Below is a small trained network, with its code and all its weights. Each question gives an input and a class and asks what happens when units are switched off, that is, made to give their printed mean instead of their output.

import numpy as np


def w(rows, s, z=0):
    codes = np.array(rows[::2]) - 128.0
    scale = np.full(codes.shape[1], s)
    scale[-1] = z or s
    return codes * scale


def norm(h):
    return h / np.sqrt((h * h).mean(-1, keepdims=True) + 1e-5)


def f(y):
    return y / 2 * (1 + np.tanh(0.7978845608 * (y + 0.044715 * y**3)))


def log_softmax(a):
    a = a - a.max(-1, keepdims=True)
    return a - np.log(np.exp(a).sum(-1, keepdims=True))


def net(x, mask):
    res = np.array(x, float).reshape(1, 2) / 4 @ E
    u = 0
    for l in range(3):
        y = f(norm(res) @ A[l][:, :-1].T + A[l][:, -1])
        res = res + np.where(mask[u : u + 7], y, B[l][:, -1]) @ B[l][:, :-1]
        u += 7
    return log_softmax(norm(res)[-1] @ U[:, :-1].T + U[:, -1])


A, B = {}, {}
E = w([
[118,103,252,135,100,141,111],'x0',
[215,144,126,121,127,194,150],'x1',
],0.014)
A[0] = w([
[93,101,37,171,80,145,148,57],'0.n0',
[156,167,204,23,27,155,81,130],'0.n1',
[177,126,254,214,151,151,94,68],'0.n2',
[89,97,143,175,51,162,137,65],'0.n3',
[19,129,128,135,95,93,140,186],'0.n4',
[149,126,58,187,86,245,89,255],'0.n5',
[128,126,215,116,67,161,95,224],'0.n6',
],0.006,0.00098)
B[0] = w([
[127,153,114,144,1,113,184,188],'0.n0',
[132,124,149,57,149,128,199,210],'0.n1',
[108,190,90,129,80,100,50,251],'0.n2',
[170,139,164,120,139,156,181,144],'0.n3',
[105,72,83,138,104,156,156,255],'0.n4',
[36,92,138,91,93,115,99,215],'0.n5',
[145,104,71,141,102,82,185,237],'0.n6',
],0.0087,0.0037)
A[1] = w([
[131,68,123,219,49,108,95,18],'1.n0',
[150,227,80,154,232,112,124,93],'1.n1',
[195,73,130,117,212,174,178,171],'1.n2',
[255,137,130,84,138,129,109,143],'1.n3',
[74,141,60,50,56,95,166,255],'1.n4',
[107,68,169,124,57,161,90,226],'1.n5',
[230,124,137,162,155,253,200,152],'1.n6',
],0.0074,0.0014)
B[1] = w([
[185,181,98,65,181,119,75,154],'1.n0',
[124,254,120,85,64,66,236,139],'1.n1',
[82,41,170,221,173,2,154,133],'1.n2',
[16,144,115,119,193,71,141,165],'1.n3',
[126,80,199,142,199,172,165,254],'1.n4',
[155,123,83,113,89,168,148,173],'1.n5',
[58,165,100,137,192,52,25,174],'1.n6',
],0.008,0.0092)
A[2] = w([
[66,99,161,103,213,101,110,242],'2.n0',
[81,64,145,192,91,91,84,252],'2.n1',
[119,182,135,149,179,120,57,132],'2.n2',
[137,217,5,133,110,178,193,175],'2.n3',
[175,227,103,46,236,163,4,94],'2.n4',
[185,125,34,87,164,184,220,247],'2.n5',
[178,150,87,75,1,91,170,238],'2.n6',
],0.0076,0.0025)
B[2] = w([
[162,98,67,163,168,133,126,254],'2.n0',
[130,195,62,145,166,151,164,198],'2.n1',
[87,86,90,117,143,101,170,142],'2.n2',
[84,184,168,125,80,123,118,205],'2.n3',
[82,105,6,178,151,198,185,155],'2.n4',
[167,118,183,96,106,112,109,229],'2.n5',
[114,182,145,81,36,91,100,161],'2.n6',
],0.011,0.0078)
U = w([
[67,99,18,169,226,106,135,183],'0',
[98,200,228,45,14,69,126,198],'1',
[207,34,223,65,190,129,142,103],'2',
[164,154,150,179,122,129,2,2],'3',
],0.0098,0.0044)

Each question gives the input, the list of numbers given to net, and the class t.
The units are the neurons (one row each of A and B). Each row of codes is followed by its name. A weight is (code - 128) times the scale printed after its matrix; where a second scale follows, it is the last column's (A, B and U).
mask holds one flag per neuron, layer by layer. A switched-off neuron (its flag False) gives its mean, the last column of its row in B, instead of its output. The means were averaged over made-up inputs and are rounded, as every weight is.
A unit's drop is (log p(t) with every unit on - log p(t) with that unit switched off) / (log p(t) with every unit on - log p(t) with every unit switched off).
most important unit: the unit with the biggest drop
k most important neurons: the k neurons with the biggest drops, biggest first
k most important neurons of layer l: the k neurons of layer l with the biggest drops, biggest first
input [-1,2], class 2: most important unit	0.n5
input [-8,-7], class 1: 2 most important neurons of layer 1	[1.n1; 1.n6]
input [-2,1], class 2: 2 most important neurons	[1.n4; 1.n6]
input [6,7], class 0: 2 most important neurons	[1.n6; 0.n0]
input [-3,-3], class 2: 4 most important neurons of layer 1	[1.n4; 1.n6; 1.n3; 1.n2]
input [2,1], class 2: 2 most important neurons of layer 1	[1.n4; 1.n6]
input [7,6], class 1: 3 most important neurons of layer 0	[0.n2; 0.n6; 0.n1]
input [-4,-3], class 1: 3 most important neurons	[1.n6; 0.n5; 1.n3]
input [1,1], class 2: 2 most important neurons	[0.n1; 1.n4]
input [3,-1], class 2: 4 most important neurons	[1.n4; 0.n6; 0.n1; 0.n0]
input [-7,6], class 1: 2 most important neurons	[1.n1; 2.n3]
input [0,-1], class 2: 3 most important neurons	[0.n4; 0.n1; 1.n0]
input [5,5], class 0: 3 most important neurons	[1.n6; 0.n0; 1.n3]
input [0,-2], class 2: most important unit	0.n4
input [1,-2], class 2: 2 most important neurons	[0.n4; 1.n6]
input [1,4], class 0: 2 most important neurons of layer 0	[0.n0; 0.n4]
input [8,6], class 1: 2 most important neurons	[0.n2; 1.n4]
input [3,-3], class 2: 2 most important neurons of layer 1	[1.n6; 1.n0]
input [-6,5], class 1: 2 most important neurons of layer 1	[1.n1; 1.n0]
input [6,-7], class 0: most important unit	2.n1
